(in the rows, 128 means zero)
Each row is followed by its class.
[155  83 118 129 127 129 117 116  80 175 131 111 141 138 113 140 126 125
  99 114 129 132 123 127 133 111 122 115 118 143 166 127 127 129 121 128
 123 126 139  77 148 157 126 124 135 124 130 140 136 122 152 124 117 135
 152 120 150 127 156 125 137 150 140 118 122 147 151 123 130 149 114 135
 137 128 143 141 137 147 122 131  80 132  98 108 115 121 108 128 138 126
 132 121 127 135 138 130 137  97 123 117 126 108 141 136 108 129 127 133
 146 119 113 119 119 131 129 151 129 126 124  97 131 161 133  95 133 126
 114 122] -> Z769
[125 131 135 152 130 142 123 146 141 156 128  87 127 121 111 129 133 126
 131 129 128 131 123 124 142 144 140 142 126 125 146 129 110 136 126 129
 120 126 129 134 120 114 120 139 128 129 165 104 166 133 147 111 103 131
 150 131 149 134 162 123 120 136 120 134 127 131 126 135 140 129 100 145
 124 141 162 139 119 125 117 144 111 124 151 153 144 136 143 128 132 126
 126 127 127 118 145 128 132 101 134 141 112 146 130 119 133 123 120 138
 120 124 121 130 126  94 125 134  88 118 130 145 124 133  96 149 117 124
 109 141] -> Z769
[112 164 122 149 140 135 111 152 135 148 126 125 129 138 121 122 122 118
 133 138 136 115 120 138 140 119 144 137 118 115 106 126 115 132 117 126
 127 115 123 156 116 135 119 128 142 133 129 127 144 140 137 139 105 135
 146 124 120 113 131 140 123 129 124 138 143 121 117 137 122 127 115 133
 119 100 129 113 122 127 113 129 129 111 114 143 133 138  90 132 145 131
 152 116 100 140 129 124 138 144 124 126 129 153 128 116 117 136 125 122
 127 142 114 134 117 126 123 128 138 117 128 133 125 153 111 150 107 123
 117 126] -> Z498
[136 128 133 149 134 138 134 144 135 150 121 124 133 135 110 123 126 124
 131 144 126 133 127 129 114 121 164 140 118 132 130 132 117 131 127 129
 121 120 148 132 134 118 124 131 124 129 148 120 148 130 144 120 131 116
 158 128 144 133 158 127 129 151 120 134 131 135 146 133 133 136 123 136
 113 129 151 143 128 120 133 145 128 136 151 136 139 132 170 134 128 132
 119 129 124 116 138 128 135 108 126 129 116 146 128 123 130 133 145 151
 119 134 133 127 122 120 133 129 113 124 147 140 114 147 112 135 132 129
 118 146] -> Z705
[112 177 124 150 136 149 130 160 126 151 129 109 126 136 104 101 142 126
 125 172 130 107 117 136 142  99 148 128 121 131 104 126 112 136 166 122
 120 120 146 132 127 117 112 130 129 116 136 127 154 133 147 132 127 130
 129 117 129 124 141 136 115 131 127 139 147 124 135 126 121 104 128 136
 117 116 149 137 116 123 136 123 145 105 137 150 130 129 128 138 115 147
 139 118 125 143 149 139 117 130 118 126 133 152 121 108 103 123 125 135
 125 129 129 127 132 128 129 141 113 120 129 120 128 165  82 138 105 124
 110 111] -> Z498
[ 93 168 120 153 130 132  96 169 151 121 146 105 127 113 122 105 130 130
 123 161 122 121 125 132 136 146 143 143 118 134 121 126 105 136  86 134
 144 127  85 152 104 125 119 132 133 133 152 116 131 131 123 127 100 134
 124 118 129 127 139 132 117 130 127 144 149 117 109 135 118 136 121 126
 105 126 163 127 108 111 127 120 139 107 148 157 148 148 144 154 118 128
 132 129 121 124 134 126 118 154 122 124 129 172 127 124 110 139 114 128
 120 139 126 145 126 107 126 124 114 115 137 145 131 136 108 184 104 128
 105 154] -> Z705
[ 93 163 126 150 133 141 128 171 156 104 124  79 129 110 127  96 140 132
 130 167 128 113 131 131 115 164 150 136 127 130 129 127 122 138 131 122
 136 136  95 150 108 105 119 121 129 126 153 114 146 119 131 106  98 135
 132 117 144 125 149 131 117 115 123 133 141 115 108 138 123 143 131 139
  97 126 164 129 119 101 132 136 148 115 150 161 137 133 153 141 127 140
 124 133 120 142 136 143 134 153 124 132 116 172 125 129 118 141 119 123
 113 130 144 138 141 103 123 138 101 116 132 151 125 127  93 186 119 137
 106  95] -> Z769
[ 69 189 119 170 134 136 122 201 220  82 127  75 113  82 136  80 133 142
 135 165 129 127 143 127 124 215 226 170 130 128  86 115 103 127  92 122
 155 142  41 223  79  61 112 141 108 144 181 104 151 107 106 112  93 120
 138 111 136 146 128 139 112 117 127 159 153  94  85 140 113 135 133 127
  72 102 195 116 106  64 143 134 193 102 212 197 173 152 224 139 122 150
 119 147 115 118 155 121 153 192 141 169 108 211 112 123 118 141 104 119
  93 145 176 153 155 116 127  97  66 101 140 217 126 107  73 252 117 134
  87 115] -> Z705
[129 130 127 138 140 142 141 168 140 132 136 108 117 117 118  99 133 123
 130 169 129 117 143 111 124 119 191 167 130 139 129 130 114 117 124 128
 137 125 128 129 128 105 118 143 118 129 170 128 149 130 150 121 111 119
 152 112 140 132 139 126 118 139 134 130 138 131 141 125 152 134 138 150
 117 109 147 142 125 128 134 131 126 128 139 149 137 131 161 134 128 136
 145 128 127 139 144 128 123 137 127 132 116 154 107 126 126 143 118 131
 130 137 146 131 140 128 126 120 119 104 133 139 127 152  91 172 112 126
 126 138] -> Z705
[148 120 135 126 123 148 124 120 102 217 123 125 126 144 108 142 124 117
 123 146 142 125 115 137 145  82 104 107 107 116 154 136 112 124 138 137
 124 108 156  77 146 161 120 126 147 124 129 130 153 169 163 140 109 141
 135 131 143 119 139 123 123 150 125 130 127 156 165 135 134 137 120 140
 133 138 119 121 129 156 121 141  76 137 106 113 122 129  70 135 130 128
 136 115 128 140 120 141 115 104 107 112 133 116 140 127 106 138 116 135
 140 132 100 118 128 106 125 134 145 149 121  94 125 157 130  71 119 112
 100 144] -> Z498
[ 98 188 128 136 132 157 123 181 155 117 137 105 118 124 120 107 139 125
 118 193 145 128 117 131 142 129 151 138 106 133 127 120 112 140 121 125
 139 137 109 132 106 115 115 129 125 104 167 126 153 142 129 143 104 134
 127 122 134 126 152 147 113 121 124 131 154 115 118 137 114 127 125 134
  96 114 156 107 114 125 127 123 136 104 146 157 136 140 135 130 122 152
 126 130 113 145 127 132 112 153 103 131 122 178 158 129 108 136 114 128
 121 133 129 140 138 116 130 119 111 116 137 134 127 147  95 159 113 123
  98 129] -> Z498
[ 81 202 110 163 119 133 124 202 174  90 116  98 121 100 126 102 128 123
 138 176 127 117 145 138 122 149 189 180 124 145 102 114 122 134 104 128
 148 131  41 173  71 101 112 130 120 128 157 103 133 119 109 124  91 113
 126 110 122 134 125 126 115 110 124 142 197 106  68 132 119 130 116 133
  88 105 163  97 108  70 127 123 157 107 176 172 153 132 160 130 119 141
 133 127 105 147 115 122 134 179 108 144 121 200 125 106 121 140 109  99
 107 144 152 128 136 128 122 127 115 104 154 156 134 130  80 244 110 122
 125 125] -> Z769
[ 95 135 117 148 134 142 125 181 166  82 119  81 129 113 131  99 129 131
 127 148 142 128 138 112 128 157 175 145 135 124 134 131 120 128 102 126
 145 136  85 178  96 102 118 130 126 137 156 103 142 113 107 130  93 144
 136 119 137 142 140 140 108 127 133 132 142 100 115 117 135 131 127 137
 102 114 156 129 113 106 121 130 140 104 162 164 147 138 164 134 133 128
 143 135 119 130 130 132 130 162 124 141 107 162 130 127 121 142 109 122
  96 140 148 114 138 103 129  97 109 114 133 165 127 123 104 191 109 129
 112 130] -> Z498
[113 134 121 170 128 122 140 171 134 106 131  97 127 110 112  97 136 131
 133 139 122 132 139 113 121 145 186 162 131 148 153 116 142 134  95 121
 135 130  85 149 103 110 119 142 133 161 165 131 145 110 125 109 105 118
 152 120 137 131 144 137 112 125 130 139 135 116 103 133 147 127 112 132
 105 125 174 131 110 100 127 135 134 127 146 156 152 137 170 115 123 129
 138 154 130 127 143 118 131 152 126 133 124 170 121 133 118 137 124 119
 126 153 153 149 130 125 123 127 104 107 141 143 126 136  97 208 129 130
 125 120] -> Z769
[166 107 135 127 133 152 132 124  64 195 132  97 130 127  95 137 133 142
 119 129 132 158  92 120 138  86 117 103  98 133 198 144 144 133 135 139
 101 149 167  54 156 174 123 116 135 128 138 128 141 143 156 109 118 134
 124 137 157 125 166 125 100 148 120 118 124 161 157 136 153 148 114 133
 134 156 153 142 118 160 118 131  69 140 117 102 122 123 117 130 139  97
 121 109 138 113 129 132 100  85 120 118 140  97 131 122 104 138 138 158
 147 128 112 117 118  90 127 162 117 145 129  81 123 152 145  63 131 128
 103 137] -> Z769
[138 132 122 125 131 155 119 142 116 176 130 132 122 140 111 149 122 133
 120 143 143 137 116 123 142  99 103 120 106 127 137 132 125  95 139 123
 122 124 142 102 144 135 125 122 137 133 140 141 135 144 137 137 114 145
 128 133 137 123 145 133 131 140 123 128 134 146 155 132 133 129 116 113
 131 127 128 116 127 140 130 130 106 134 108 117 118 125 109 139 131 128
 133 119 128 131 109 135 110 129 113 134 127 128 133 133 122 123 128 138
 139 132 107 121 125 115 131 133 136 131 127 105 137 127 127  79 127 116
 105 153] -> Z498
[ 65 209 106 169 136 147 128 222 210  63 123  87 119  93 136  84 125 138
 140 177 135 117 177 129 128 181 209 157 131 143  83 108  97 126  90 122
 167 133  44 204  71  64 110 141 115 134 169 107 164 109  97 116  80 111
 133 117 146 137 140 147 118 114 125 154 144  86  75 134 116 116 130 125
  78  89 185 112 109  68 136 128 189  92 208 205 167 149 198 145 115 141
 135 144 100 150 138 121 132 200 122 165 126 223 122 114 118 148 103 110
  87 145 152 124 150 133 112  92  92  75 147 198 127 130  12 252  97 136
 111 131] -> Z498
[102 152 120 150 149 148 130 182 161 102 120  96 121 110 124 107 137 131
 134 165 131 105 128 128 139 139 189 148 126 136  98 119 104 132 125 127
 143 124 107 164 113  92 111 143 130 131 155 116 137 117 138 120 117 119
 140 121 133 132 145 139 119 129 124 139 151 109 118 124 132  89 139 136
 102 107 160 125 117 113 134 136 153 106 157 167 145 136 151 126 125 141
 134 139 112 135 142 126 137 145 130 140  57 179 127 124 126 136 121 117
 120 133 152 134 145 120 126 116 103 101 133 156 131 144  69 188 101 130
 116 128] -> Z498
[112 165 111 133 137 149 147 171 139 133 128 105 121 135 107 122 116 118
 146 171 133 107 132 143 141 100 139 135 115 139  89 119 108 139 168 137
 138 180 130 125 114 112 116 137 145 119 145 132 160 127 165 132 116  93
 120 136 129 132 144 146 117 145 133 132 157 123 131 136 152 115 124 136
 109 130 142 117 120 121 124 134 142 116 149 160 128 133 120 133 111 138
 130 133 116 143 123 122 121 120 101 134 137 160 130 113 133 136 121 121
 119 128 155 130 122 122 138 153 119 126 130 114 127 151  79 141 114 120
 112 137] -> Z498
[116 173 117 138 126 162 128 175 135 164 122 109 115 122  76 141 137 133
 117 171 143 135 120 127 138 103 116 130  95 127 114 128  96 134 137 110
 133 128 115 106 122 110 110 118 135 129 155 118 164 140 133 130  87 132
 125 120 148 137 132 135 111 134 125 131 145 133 150 137 126 140 109 138
 111 119 158 107 127 115 141 137 121 124 163 146 139 133 127 139 106 141
 131 125 118 143 118 138 106 136 104 137 125 162 109 119 117 136 108 102
 141 134 138 137 136 107 130 127 118 119 130 117 130 148 100 124 120 119
 101 145] -> Z498
[157  84 156 117 131 147 137 116  88 188 126 103 135 144 114 134 122 129
 127 108 124 140 115 126 137  95 100 101 125 132 156 134 130 137 151 132
 113 123 174  77 154 150 124 124 140 123 128 135 150 143 142 128 128 151
 134 139 150 130 146 134 123 145 137 122 112 152 174 129 142 131 124 145
 147 141 100 143 144 172 128 129  81 143 115 123 109 110  95 136 138 129
 136 113 140 123 115 143 119  75 120 119 129  96 131 129 133 117 130 146
 145 123 116 112 126 112 138 142 122 121 133  88 128 150 130  49 131 114
 123 133] -> Z705
